Below are the code and all the weights of a small trained network. Each question names an input and a class and asks about switching units off, where a switched-off unit gives its printed mean instead of its output.

import numpy as np


def w(rows, s, z=0):
    codes = np.array(rows[::2]) - 128.0
    scale = np.full(codes.shape[1], s)
    scale[-1] = z or s
    return codes * scale


def f(y):
    return np.maximum(y, 0)


def log_softmax(a):
    a = a - a.max(-1, keepdims=True)
    return a - np.log(np.exp(a).sum(-1, keepdims=True))


def net(x, mask):
    res = np.array(x, float).reshape(1, 4) / 4 @ E
    y = f(res @ A[0][:, :-1].T + A[0][:, -1])
    res = res + np.where(mask, y, B[0][:, -1]) @ B[0][:, :-1]
    return log_softmax(res[-1] @ U[:, :-1].T + U[:, -1])


A, B = {}, {}
E = w([
[185,69,52,254,13,73,161,115,71,97],'x0',
[20,54,192,185,176,154,32,116,89,42],'x1',
[236,145,213,159,157,43,71,214,149,58],'x2',
[156,187,119,162,233,71,116,24,78,186],'x3',
],0.0098)
A[0] = w([
[99,114,189,174,167,94,123,63,51,143,129],'N0',
[167,141,155,156,142,120,106,90,135,127,59],'N1',
[162,159,103,80,96,92,139,169,170,225,49],'N2',
[112,102,110,135,62,199,137,174,177,94,75],'N3',
[89,69,152,115,86,178,119,235,167,100,85],'N4',
[131,95,184,80,42,207,153,211,154,105,84],'N5',
[73,57,156,187,120,127,21,105,36,36,151],'N6',
[204,159,179,142,126,90,107,181,135,102,78],'N7',
[161,83,49,194,35,58,116,132,77,82,118],'N8',
[98,141,73,117,165,179,157,19,73,201,124],'N9',
[160,162,107,97,104,126,160,135,157,106,249],'N10',
[74,65,163,179,155,120,54,164,147,60,90],'N11',
[152,118,75,202,105,61,176,81,52,108,108],'N12',
[128,141,105,177,189,89,62,25,97,129,93],'N13',
[168,110,197,156,113,81,146,156,169,91,221],'N14',
[69,107,148,164,142,140,33,101,111,76,76],'N15',
[174,144,107,171,208,74,121,154,102,99,213],'N16',
[185,169,187,118,158,58,140,144,125,97,124],'N17',
[175,147,77,92,110,87,144,129,197,155,243],'N18',
[128,139,181,47,198,155,93,157,153,163,141],'N19',
[98,88,120,163,138,175,113,120,145,101,58],'N20',
[111,147,168,97,201,119,98,185,191,139,97],'N21',
[163,186,130,139,177,111,156,97,74,107,196],'N22',
[166,176,212,21,188,180,91,148,151,137,79],'N23',
[76,56,164,99,60,184,75,184,179,92,168],'N24',
[106,86,126,115,59,184,122,228,165,94,123],'N25',
[37,64,66,134,53,172,174,61,94,142,93],'N26',
[90,125,152,27,144,202,106,118,101,168,86],'N27',
[143,223,177,122,220,107,107,75,88,204,120],'N28',
[104,121,152,200,203,68,91,63,92,154,110],'N29',
[177,73,120,207,87,90,142,122,94,58,97],'N30',
[176,160,164,116,157,51,58,180,190,58,88],'N31',
[49,88,160,110,185,122,61,121,119,75,175],'N32',
[144,104,167,161,166,59,79,204,116,94,85],'N33',
[69,147,87,86,128,211,147,92,107,167,55],'N34',
[189,168,90,80,112,96,246,132,189,147,110],'N35',
[103,105,119,116,97,159,94,102,133,153,251],'N36',
[137,164,176,88,151,179,152,142,165,154,67],'N37',
[196,157,98,82,80,120,148,153,222,172,98],'N38',
[163,194,173,140,120,29,120,205,142,117,75],'N39',
[58,172,187,65,155,125,124,182,194,145,124],'N40',
[64,47,135,137,137,172,107,63,125,92,121],'N41',
[192,144,55,134,101,84,218,159,140,152,65],'N42',
[188,126,182,145,154,57,87,165,106,48,61],'N43',
[230,168,101,73,151,61,145,97,124,174,91],'N44',
],0.012,0.014)
B[0] = w([
[116,146,140,147,117,102,64,97,230,105,188],'N0',
[65,90,109,182,183,128,126,87,118,145,141],'N1',
[174,195,65,230,82,62,83,79,181,37,171],'N2',
[58,125,121,219,140,136,87,58,138,197,179],'N3',
[66,71,157,135,158,142,35,23,200,215,198],'N4',
[47,91,164,214,152,133,74,56,178,190,202],'N5',
[187,210,87,157,57,43,138,168,177,21,253],'N6',
[68,143,54,175,183,186,150,115,79,88,182],'N7',
[193,33,149,201,147,24,97,205,94,182,236],'N8',
[7,110,102,152,168,156,202,112,110,105,216],'N9',
[108,122,186,86,109,86,142,182,237,34,209],'N10',
[182,197,80,169,52,72,112,99,187,41,209],'N11',
[170,40,170,186,151,78,79,173,62,243,210],'N12',
[67,56,178,136,150,107,49,26,233,192,190],'N13',
[53,118,154,69,179,142,204,172,145,66,217],'N14',
[194,211,24,189,15,96,116,74,162,43,190],'N15',
[36,116,162,22,158,176,162,160,144,107,210],'N16',
[64,133,111,162,169,185,192,114,102,79,186],'N17',
[109,156,176,62,68,113,123,169,183,51,220],'N18',
[161,75,141,187,157,28,97,194,109,127,207],'N19',
[144,155,82,233,94,91,116,83,130,96,149],'N20',
[161,45,105,211,167,66,103,184,68,142,183],'N21',
[67,80,178,99,108,120,123,128,194,99,190],'N22',
[179,49,97,215,168,36,79,179,75,129,203],'N23',
[71,63,210,55,144,141,36,59,238,180,230],'N24',
[58,71,162,127,185,125,65,43,169,157,210],'N25',
[42,133,60,173,214,209,223,155,51,65,218],'N26',
[139,95,34,218,191,55,115,175,103,106,192],'N27',
[99,60,175,169,176,122,34,98,200,199,204],'N28',
[67,117,206,131,122,123,43,36,221,187,196],'N29',
[179,54,133,216,142,75,121,239,69,228,210],'N30',
[42,140,83,154,162,174,202,121,58,92,201],'N31',
[126,146,156,132,77,78,141,178,174,15,224],'N32',
[51,123,66,169,137,146,155,123,104,98,192],'N33',
[54,113,33,226,200,136,195,126,72,97,185],'N34',
[98,199,83,177,93,67,110,89,196,72,207],'N35',
[74,113,193,9,184,147,205,248,155,24,210],'N36',
[158,116,82,215,153,19,99,140,100,137,161],'N37',
[138,183,91,168,54,86,63,106,208,51,190],'N38',
[49,159,71,203,154,175,188,91,84,95,184],'N39',
[187,75,107,206,140,53,108,196,115,97,204],'N40',
[152,170,78,177,75,75,184,156,167,49,193],'N41',
[148,150,60,254,84,65,70,126,143,76,189],'N42',
[54,127,62,196,152,159,167,101,88,100,198],'N43',
[150,173,129,194,69,91,56,51,168,75,186],'N44',
],0.0096,0.023)
U = w([
[155,161,104,137,77,106,119,109,148,99,88],'0',
[114,102,150,132,137,124,98,56,149,159,98],'1',
[94,124,81,138,149,143,177,122,86,113,73],'2',
[176,90,116,153,132,93,111,169,87,153,90],'3',
[125,125,183,80,119,122,154,181,154,92,226],'4',
[239,218,214,37,23,220,208,211,4,235,8],'5',
[248,216,236,27,79,87,98,38,20,113,8],'6',
[240,226,225,27,233,42,40,29,32,218,8],'7',
],0.022,0.018)

Each question gives the input, the list of numbers given to net, and the class t.
The units are the neurons (one row each of A and B). Each row of codes is followed by its name. A weight is (code - 128) times the scale printed after its matrix; where a second scale follows, it is the last column's (A, B and U).
mask holds one flag per neuron, in row order. A switched-off neuron (its flag False) gives its mean, the last column of its row in B, instead of its output. The means were averaged over made-up inputs and are rounded, as every weight is.
A unit's drop is (log p(t) with every unit on - log p(t) with that unit switched off) / (log p(t) with every unit on - log p(t) with every unit switched off).
The circuit of an input: a set's keep is (log p(t) with only the set's units on - log p(t) with every unit switched off) / (log p(t) with every unit on - log p(t) with every unit switched off). Starting from the 12 units with the biggest drops (on a tie, the unit counted first), units are removed one at a time, each time the one whose removal leaves the highest keep (on an exact tie, the one counted first), for as long as the keep stays at least 0.8.
units of the circuit, in order: the units of the circuit, biggest drop first
most important unit: the unit with the biggest drop
k most important neurons: the k neurons with the biggest drops, biggest first
drop of u: that unit's drop, to one decimal
input [4,2,-4,-1], class 2: units of the circuit, in order => N26
input [1,6,-8,-7], class 2: 4 most important neurons => N26, N41, N34, N36
input [-8,-3,8,-2], class 2: 2 most important neurons => N31, N39
input [-4,7,-8,-3], class 2: 3 most important neurons => N26, N34, N9
input [6,1,2,-5], class 3: 3 most important neurons => N8, N30, N29
input [8,4,8,7], class 2: 2 most important neurons => N43, N16
input [-5,-5,-3,-6], class 1: 3 most important neurons => N6, N5, N25
input [0,3,7,-7], class 1: 4 most important neurons => N24, N4, N25, N5
input [4,-1,2,3], class 3: 2 most important neurons => N12, N36
input [-8,-5,8,-7], class 2: 2 most important neurons => N31, N39
input [-8,-8,-4,1], class 0: 3 most important neurons => N35, N38, N2
input [-4,1,2,1], class 3: 2 most important neurons => N23, N21
input [8,-7,7,1], class 3: 4 most important neurons => N8, N30, N12, N6
input [6,6,7,-7], class 1: units of the circuit, in order => N24
input [-5,7,7,-3], class 0: 2 most important neurons => N11, N6
input [-8,-2,-7,0], class 3: 3 most important neurons => N19, N23, N40
input [2,5,-3,-7], class 1: drop of N4 => 0.3
input [5,6,-1,-8], class 1: drop of N24 => 2.2
input [5,-2,5,-3], class 2: drop of N19 => 0.1
input [1,6,2,2], class 0: drop of N2 => 0.0
input [1,4,-2,1], class 0: most important unit => N14
